Each row has a name. After each piece below comes the name of the row it's from, unless a question asks for something else. Each question is about the rows just above it. Places in a row count from 0.

Columns, left to right: M B C R
famon: [  21    5   12 -110]
panod: [-71 -47 -70 -62]
Vemo: [-15 113 -93  44]
luzep: [ -2 -53  37  28]
tika: [ 12 -58  52 -48]
Tik: [ -9 117 -90  10]
Vofem: [  21  -17   31 -101]
zubo: [ 21 -17  31 102]
Which column holds this, read top down? [-53 -58 117] : B
Where in the named rows is [-70]? : panod, 2
[-48] is at row and place : tika, 3
Which column holds this, read top down? [113 -53 -58 117 -17] : B

Columns, left to right: U J F S E
senov: [ 11  34 -20 -25  10]
ganu: [  9 -27  34   9  12]
tebi: [ 17 -68  88  37  17]
Fos: [-21  10 -41 -33  -2]
Gasun: [-20  41 -64 -47  -6]
roper: [  0  -1  -1 -15   8]
Toka: [ 9 -1 16 14  0]
gimip: [-34  25 -69 -28 -14]
Which column holds this, read top down? [-25   9  37] : S
Where in the named rows is [-27]? : ganu, 1
Which column holds this, read top down? [-20  34  88] : F

Columns, left to right: N A X D L
tosib: [-57  26  55  45 -24]
letu: [-67  37  38  18 -46]
guga: [-48  26  54  45 -13]
Nik: [40 92  9 24 21]
suk: [-13  96 -21 -15 -28]
fer: [-10  48  57  55  27]
sines: [29 77 14 29 17]
toso: [-46  74  -4  -8 -47]
Pezun: [-51  48   0   2 -53]
Loziz: [  1  99 -18  -6  -2]
Which column holds this, read top down? [-48  40 -13 -10  29 -46 -51] : N
Row and place of [18] in the named rows: : letu, 3
[-51] is at row and place : Pezun, 0
Row and place of [14] in the named rows: : sines, 2

Columns, left to right: W T K Y G
bekuv: [35 -3 -6 14 23]
vamov: [ 33  -7 -16  25  35]
Digi: [-55  18  -4  21  -6]
sava: [104   1   4 122 123]
Pap: [33 -7 22 17  6]
lek: [-19  -3 -18   0 -21]
Kebe: [104   1   4 122   6]
bokup: [  5   6 -22  25  35]
Which column holds this, read top down? [ 25  21 122  17] : Y
Which column holds [ -6 123   6 -21] top down? : G
[22] is at row and place : Pap, 2

Columns, left to right: V P Q H
toba: [-16  58  34 -11]
Demiz: [19 33 67 44]
kinan: [ 19 -40  11  56]
vuk: [31  5 42 64]
Fadap: [ 34  27 -50  44]
zek: [-13  47  -2  16]
sumak: [-54  10  39  32]
Babol: [-82 -45  26  10]
batam: [ 34  -3  42 -11]
rana: [ 28  12 105 -15]
rulut: [ 44 -25  21   1]
lak: [-88  25  57 -25]
Where in the named rows is [-40]? : kinan, 1
Which column holds this, read top down? [-40   5  27] : P
Where in the named rows is [11]? : kinan, 2
Row and place of [56] in the named rows: : kinan, 3

Columns, left to right: zal pomo Taf tet sal
pilor: [-65  43  15  48  51]
kamat: [-10 -45  36 -10  33]
teso: [ 24 -37  15  -9   9]
Pemel: [-88  88  83   6 104]
Buba: [-92  -3  53  -1   2]
nuson: [-115  114   58   50   84]
kuzis: [-43  49  43  25  62]
lovo: [ 28 -33  23   4  83]
lonol: [-34  -3  53  -1  62]
Zofed: [-11   3  51 -31  -6]
Row and place of [-92] in the named rows: : Buba, 0
Where in the named rows is [-34]? : lonol, 0
Which column holds [62 -6] top down? : sal
Row and place of [2] in the named rows: : Buba, 4
Where in the named rows is [3]? : Zofed, 1

Columns, left to right: Dapim tagag vibi diged Fuzap Gom Zesi gon Vub
bebim: [-23 -46  20 -59  -4  31 -17  -9 -41]
sur: [-23 -46  20 -59  30 -33 -17  -9 -41]
tobog: [-34 -41  54  47  35 -37   4 -23  22]
Lum: [ -6 -10   4   0  33  -9  59  32 -30]
filik: [ 12  22 -23  21  59   3   0  -2 -41]
nepes: [ 16  53  17  21 -62 -15 -22  -5  65]
dig: [  6  56 -39  23 -24 -36  23  27 -12]
Which column holds [-23 -34] top down? : Dapim
Where in the named rows is [53]? : nepes, 1
Which row holds [ 12  22 -23  21  59   3   0  -2 -41]? : filik
Where in the named rows is [-62]? : nepes, 4
[-12] is at row and place : dig, 8
Where in the named rows is [54]? : tobog, 2
Row and place of [30] in the named rows: : sur, 4

Columns, left to right: naken Fir ger naf Fub Saza vono suzug
nito: [-111   75  -56   36   26   97  -57   54]
seta: [-64 106  39  15 -83 100 121 -27]
Fidov: [ 79 110  16  98  56 117 -74 -42]
bur: [ 79 -36  16  98  56 117 -74  48]
gekar: [ 97  18  75  41  32 122 -76  -5]
napur: [-63   8  -5 -69 -43 -57  75  15]
Muf: [-107   83 -122  104 -107  -93  -66  -67]
Geda: [ -48  -36   61  -65   15   24 -107  -96]
Where in the named rows is [-43]? : napur, 4
Which column holds this, read top down? [ -43 -107   15] : Fub
Which column holds [39 16 16 75] top down? : ger

Columns, left to right: luf finez ropoz zuk
kun: [  -4  -79 -101  -34]
mog: [ 36 -62  35  65]
kati: [-56   6 -15 -14]
Puses: [-24  38 -19  17]
sifu: [ 29 -15  34 -58]
tul: [ -18  -15   46 -120]
fimep: [ 80 -18  22  23]
Fis: [48  7 22 21]
[ 35 -15 -19  34] is in which column, read top down? : ropoz
Which column holds [  17  -58 -120   23   21] top down? : zuk
[-101   35  -15  -19] is in which column, read top down? : ropoz
Which column holds [ 29 -18  80  48] top down? : luf
Which column holds this, read top down? [ 38 -15 -15 -18] : finez
[46] is at row and place : tul, 2
[35] is at row and place : mog, 2

Columns, left to right: gibo fonuk mebe bel nilu vena
rov: [   6    0 -122   48   38   78]
Liri: [ -26  -56  -96  -19  -33 -105]
Reve: [-123    3 -119   63   31  106]
lik: [  11    5 -125   56  -20   96]
Bor: [  24   77   11 -108  -73   74]
Where in the named rows is [-19]? : Liri, 3
Which column holds this, read top down? [ 5 77] : fonuk
[-122  -96] is in which column, read top down? : mebe
Which column holds [ -96 -119 -125   11] top down? : mebe
Where in the named rows is [-122]? : rov, 2
[77] is at row and place : Bor, 1

Columns, left to right: vusi niv Dab pipuv Dom
bikef: [ -9 -67 -28  43 -29]
gug: [-11 -45  -7   7 -12]
bamod: [-18   1  56 -39  14]
naz: [ -11 -119  -18   64  -56]
Nidi: [  4 103  -6 -47  50]
vas: [ -5  41  49 -48  21]
Rifud: [  6 -10 -21  18  -3]
luror: [ -3  93  14 -56  55]
Which column holds this, read top down? [ -9 -11 -18 -11   4  -5   6] : vusi
Which column holds this, read top down? [-5  6] : vusi
Where in the named rows is [-6]? : Nidi, 2

Columns, left to right: mefu Bula rore gubeg rulam mer
Zona: [-101  -41   77   23  -29   33]
gife: [-24 -12 -52  23 -73 -58]
Faf: [ 69  39 -43  68 -45 -31]
Kavu: [-40  13 -12 -28   6  30]
mupo: [  3  34 -53 -37 -47 -40]
Row and place of [69] in the named rows: : Faf, 0
Which column holds [-41 -12] top down? : Bula
[-41 -12  39  13] is in which column, read top down? : Bula
Row and place of [-28] in the named rows: : Kavu, 3

Columns, left to right: Nesik nis lazed tigag kovil
Kem: [-31 -48 -37  26  55]
seku: [ 39  20  54 -68  16]
Ruzi: [ -4  12 -11  92  27]
tetu: [ 15   4 -12 -26  25]
mola: [-18 -51 -51 -19  96]
Lipod: [58 36 43 13 96]
dizi: [78 74 62  3 16]
vodo: [-74 -58 -51  52  -7]
Saz: [ 83  81  62 -78 -61]
Where in the named rows is [12]? : Ruzi, 1
Which column holds [-37  54 -11 -12 -51  43] top down? : lazed

Columns, left to right: Pudo tigu Kaged Sidaz kov Nim Vovig
gez: [-30  10 -24   0  12   1  12]
Bilu: [-30 -94 103  65 -97  30 -37]
bug: [-33   9 -28   3  18  -2  17]
Where in the named rows is [0]? : gez, 3
Which column holds [ 0 65] top down? : Sidaz
[-37  17] is in which column, read top down? : Vovig
[ 12 -97] is in which column, read top down? : kov
Where in the named rows is [-33]? : bug, 0
Row and place of [-94] in the named rows: : Bilu, 1

Columns, left to right: Tupe Vidim Lelud depob bira suvab kub
ranop: [ -4 -13  -7  -1   0   3   7]
digis: [ -5   7  -3  -3  -4 -10   3]
tuva: [ -2 -14 -15  -1  10   7  16]
nodi: [-1 12 -1  1 -8 -1 -4]
kip: [ 41   8  59 -18 -17  34 108]
doru: [  5  -2 -12  13  22   6  12]
fovov: [ 30  19  15 -13  20  13  11]
Fomo: [-7  9 -6 -6 -7 17  5]
tif: [ 6 -5 -9 11 13  4 10]
poti: [ -9  96  -1   5 -12  -1 -22]
guko: [ 24  -5 -54  56  65  21  50]
Row and place of [21] in the named rows: : guko, 5
Where in the named rows is [-17]? : kip, 4
[ 59 -12  15  -6  -9] is in which column, read top down? : Lelud
Row and place of [9] in the named rows: : Fomo, 1

Columns, left to right: zenu Kilot vusut Fugud
nak: [-36 -84  38  83]
nepo: [ 97  67   0 -89]
Kad: [ 69 -88  -7  87]
mozik: [-47 -81  21  40]
bil: [36 64 90 42]
pori: [ 80 -80  43  49]
pifu: [ 85  85  92 -83]
[-88] is at row and place : Kad, 1
[43] is at row and place : pori, 2
[21 90 43] is in which column, read top down? : vusut
Where in the named rows is [42]? : bil, 3

Columns, left to right: kavor depif zapo Nirog nuz tov lidi lufid
Gil: [-60  23 101  30 -78   2  29  70]
Fen: [-60  23  22  30 -30 -45 -10  -5]
Sonub: [-60  23  22  30 -30  82  51  82]
redof: [ 71 -77 -58  13 -40 100   6 -13]
Where in the named rows is [70]? : Gil, 7
Where in the named rows is [100]? : redof, 5
[ 71 -77 -58  13 -40 100   6 -13] : redof
Where do [-60  23 101  30 -78   2  29  70] appear? : Gil
Row and place of [-78] in the named rows: : Gil, 4

